Here is a tiny trained network, its code and every weight. The questions are about switching its units off for an input and a class, where a switched-off unit gives its printed mean instead of its output.

import numpy as np


def w(rows, s, z=0):
    codes = np.array(rows[::2]) - 128.0
    scale = np.full(codes.shape[1], s)
    scale[-1] = z or s
    return codes * scale


def f(y):
    return y / 2 * (1 + np.tanh(0.7978845608 * (y + 0.044715 * y**3)))


def log_softmax(a):
    a = a - a.max(-1, keepdims=True)
    return a - np.log(np.exp(a).sum(-1, keepdims=True))


def net(x, mask):
    res = np.array(x, float).reshape(1, 7) / 4 @ E
    y = f(res @ A[0][:, :-1].T + A[0][:, -1])
    res = res + np.where(mask, y, B[0][:, -1]) @ B[0][:, :-1]
    return log_softmax(res[-1] @ U[:, :-1].T + U[:, -1])


A, B = {}, {}
E = w([
[136,197,79,181,98,68,108,125],'x0',
[208,108,52,103,161,166,123,118],'x1',
[186,101,111,237,113,90,148,113],'x2',
[130,159,107,88,84,251,156,122],'x3',
[127,2,141,138,92,193,22,127],'x4',
[164,20,166,95,59,165,225,118],'x5',
[209,114,198,129,94,72,44,163],'x6',
],0.007)
A[0] = w([
[151,98,115,115,119,178,70,125,192],'N1',
[81,255,85,84,170,139,94,126,148],'N2',
[140,131,121,130,136,127,133,131,83],'N3',
[72,143,60,166,149,119,47,125,100],'N4',
[125,133,158,132,138,130,152,130,9],'N5',
[146,103,116,120,113,176,79,131,169],'N6',
[132,110,160,126,72,132,18,135,118],'N7',
[149,141,124,141,141,120,136,128,112],'N8',
[154,145,75,101,82,184,160,123,118],'N9',
[98,135,104,121,158,113,115,128,49],'N10',
[155,105,112,128,126,194,74,131,107],'N11',
[114,140,115,134,132,124,167,120,1],'N12',
[129,117,111,141,138,166,98,124,79],'N13',
[138,124,133,129,125,136,142,135,61],'N14',
[145,125,147,127,134,132,156,140,41],'N15',
[115,134,118,131,97,145,119,126,96],'N16',
[139,117,108,105,110,153,135,130,101],'N17',
[42,103,100,159,95,124,175,116,121],'N18',
[69,156,154,107,116,228,162,126,157],'N19',
[126,125,145,133,151,107,138,130,36],'N20',
[131,151,96,150,102,146,111,124,63],'N21',
[152,153,103,136,127,126,129,128,128],'N22',
[99,132,143,138,130,145,133,126,115],'N23',
[145,134,112,100,110,132,134,137,34],'N24',
[117,110,127,125,139,144,124,131,128],'N25',
[145,212,89,227,115,103,126,123,182],'N26',
[124,107,143,112,128,112,121,127,51],'N27',
[116,171,122,114,144,134,117,132,129],'N28',
[127,129,118,120,124,122,132,133,65],'N29',
[135,101,127,118,128,166,117,127,85],'N30',
[107,135,166,129,150,144,147,133,23],'N31',
[113,140,147,137,150,138,133,123,121],'N32',
[118,129,123,137,121,166,141,123,97],'N33',
[134,132,128,124,109,128,112,125,95],'N34',
[137,130,112,112,149,130,148,129,31],'N35',
[117,126,143,120,146,115,127,128,99],'N36',
],0.024,0.0048)
B[0] = w([
[131,68,125,149,136,148,174,162,189],'N1',
[151,173,118,245,119,165,100,134,253],'N2',
[137,132,147,132,117,118,125,127,128],'N3',
[112,94,135,65,141,101,157,87,199],'N4',
[141,111,126,116,135,123,125,134,131],'N5',
[168,85,126,128,125,159,147,150,181],'N6',
[91,207,133,162,165,130,60,184,196],'N7',
[129,117,127,128,96,130,116,116,144],'N8',
[111,188,132,105,122,111,177,74,192],'N9',
[129,82,133,156,93,111,152,141,147],'N10',
[141,67,120,99,139,165,129,148,181],'N11',
[115,128,141,138,153,148,112,139,143],'N12',
[127,121,136,114,159,139,142,132,148],'N13',
[132,135,132,117,142,113,133,125,129],'N14',
[138,135,101,111,146,118,127,115,135],'N15',
[148,144,120,118,127,147,127,147,138],'N16',
[115,128,130,136,135,131,155,89,154],'N17',
[125,107,131,184,177,155,154,161,175],'N18',
[129,147,140,64,119,143,206,179,229],'N19',
[132,103,121,125,103,143,91,114,133],'N20',
[156,158,132,102,107,130,115,156,144],'N21',
[109,115,131,145,78,138,131,118,152],'N22',
[128,109,117,126,101,146,132,131,141],'N23',
[127,145,118,143,129,119,150,101,135],'N24',
[140,112,128,148,121,119,146,124,141],'N25',
[134,140,126,113,3,121,125,174,236],'N26',
[133,132,117,133,124,130,93,139,134],'N27',
[130,157,130,154,130,136,121,134,165],'N28',
[127,137,135,129,135,128,125,125,124],'N29',
[120,82,127,167,100,124,166,94,158],'N30',
[133,108,124,108,112,144,129,153,139],'N31',
[113,106,118,132,103,126,141,140,138],'N32',
[118,147,121,74,138,150,115,129,149],'N33',
[110,130,149,133,124,126,128,138,131],'N34',
[148,157,137,129,124,135,95,129,135],'N35',
[136,104,123,114,114,132,106,150,133],'N36',
],0.044,0.023)
U = w([
[214,89,101,50,186,46,9,36,72],'0',
[137,194,141,224,89,186,96,239,220],'1',
[105,214,164,108,226,167,192,96,3],'2',
[140,254,135,158,136,119,152,34,86],'3',
[146,113,147,69,148,203,233,174,198],'4',
[64,174,168,87,174,78,12,187,31],'5',
[157,21,128,157,249,159,120,147,162],'6',
[136,158,132,82,30,54,114,120,85],'7',
],0.0047,0.0042)

Each question gives the input, the list of numbers given to net, and the class t.
The units are the neurons (one row each of A and B). Each row of codes is followed by its name. A weight is (code - 128) times the scale printed after its matrix; where a second scale follows, it is the last column's (A, B and U).
mask holds one flag per neuron, in row order. A switched-off neuron (its flag False) gives its mean, the last column of its row in B, instead of its output. The means were averaged over made-up inputs and are rounded, as every weight is.
A unit's drop is (log p(t) with every unit on - log p(t) with that unit switched off) / (log p(t) with every unit on - log p(t) with every unit switched off).
The circuit of an input: a set's keep is (log p(t) with only the set's units on - log p(t) with every unit switched off) / (log p(t) with every unit on - log p(t) with every unit switched off). Starting from the 12 units with the biggest drops (on a tie, the unit counted first), units are removed one at a time, each time the one whose removal leaves the highest keep (on an exact tie, the one counted first), for as long as the keep stays at least 0.8.
units of the circuit, in order: the units of the circuit, biggest drop first
unit that matters most: the unit with the biggest drop
top k neurons: the k neurons with the biggest drops, biggest first
drop when u is switched off: that unit's drop, to one decimal
input [3,-2,5,-6,8,-3,7], class 5: units of the circuit, in order -> N7; N2; N4
input [-1,-3,0,-6,-4,8,-6], class 6: units of the circuit, in order -> N26; N18
input [-5,-1,4,4,-8,7,2], class 2: units of the circuit, in order -> N26; N9
input [2,5,-4,8,-7,0,-3], class 3: units of the circuit, in order -> N9
input [-2,-8,1,-4,1,-2,-8], class 4: top 3 neurons -> N7; N2; N4
input [-2,7,-3,-3,-1,-2,1], class 6: units of the circuit, in order -> N26; N19
input [2,-8,3,-7,5,-2,1], class 5: top 2 neurons -> N2; N7
input [1,4,7,0,1,-8,-5], class 7: units of the circuit, in order -> N4; N26
input [-2,-1,-1,7,-1,-3,-7], class 4: top 2 neurons -> N19; N7
input [-5,0,8,-2,1,-4,-4], class 7: top 2 neurons -> N2; N19
input [-7,-1,-3,-3,8,-6,8], class 6: top 4 neurons -> N26; N2; N1; N11
input [-2,8,4,1,5,1,-2], class 4: top 2 neurons -> N2; N9
input [-2,2,5,2,7,-6,7], class 6: top 2 neurons -> N2; N11
input [0,6,6,-2,-3,-3,-4], class 7: unit that matters most -> N7
input [-8,6,-4,-2,0,8,7], class 6: top 2 neurons -> N19; N26
input [-2,5,-5,1,-7,3,-3], class 3: drop when N9 is switched off -> 0.2
input [2,6,5,-6,4,5,-4], class 6: drop when N13 is switched off -> 0.0
input [-2,-6,0,-8,3,-4,-3], class 5: drop when N6 is switched off -> 0.1
input [-1,4,8,-1,-1,-5,4], class 7: drop when N2 is switched off -> 0.2
input [-8,4,3,-1,1,-7,1], class 6: top neuron -> N19
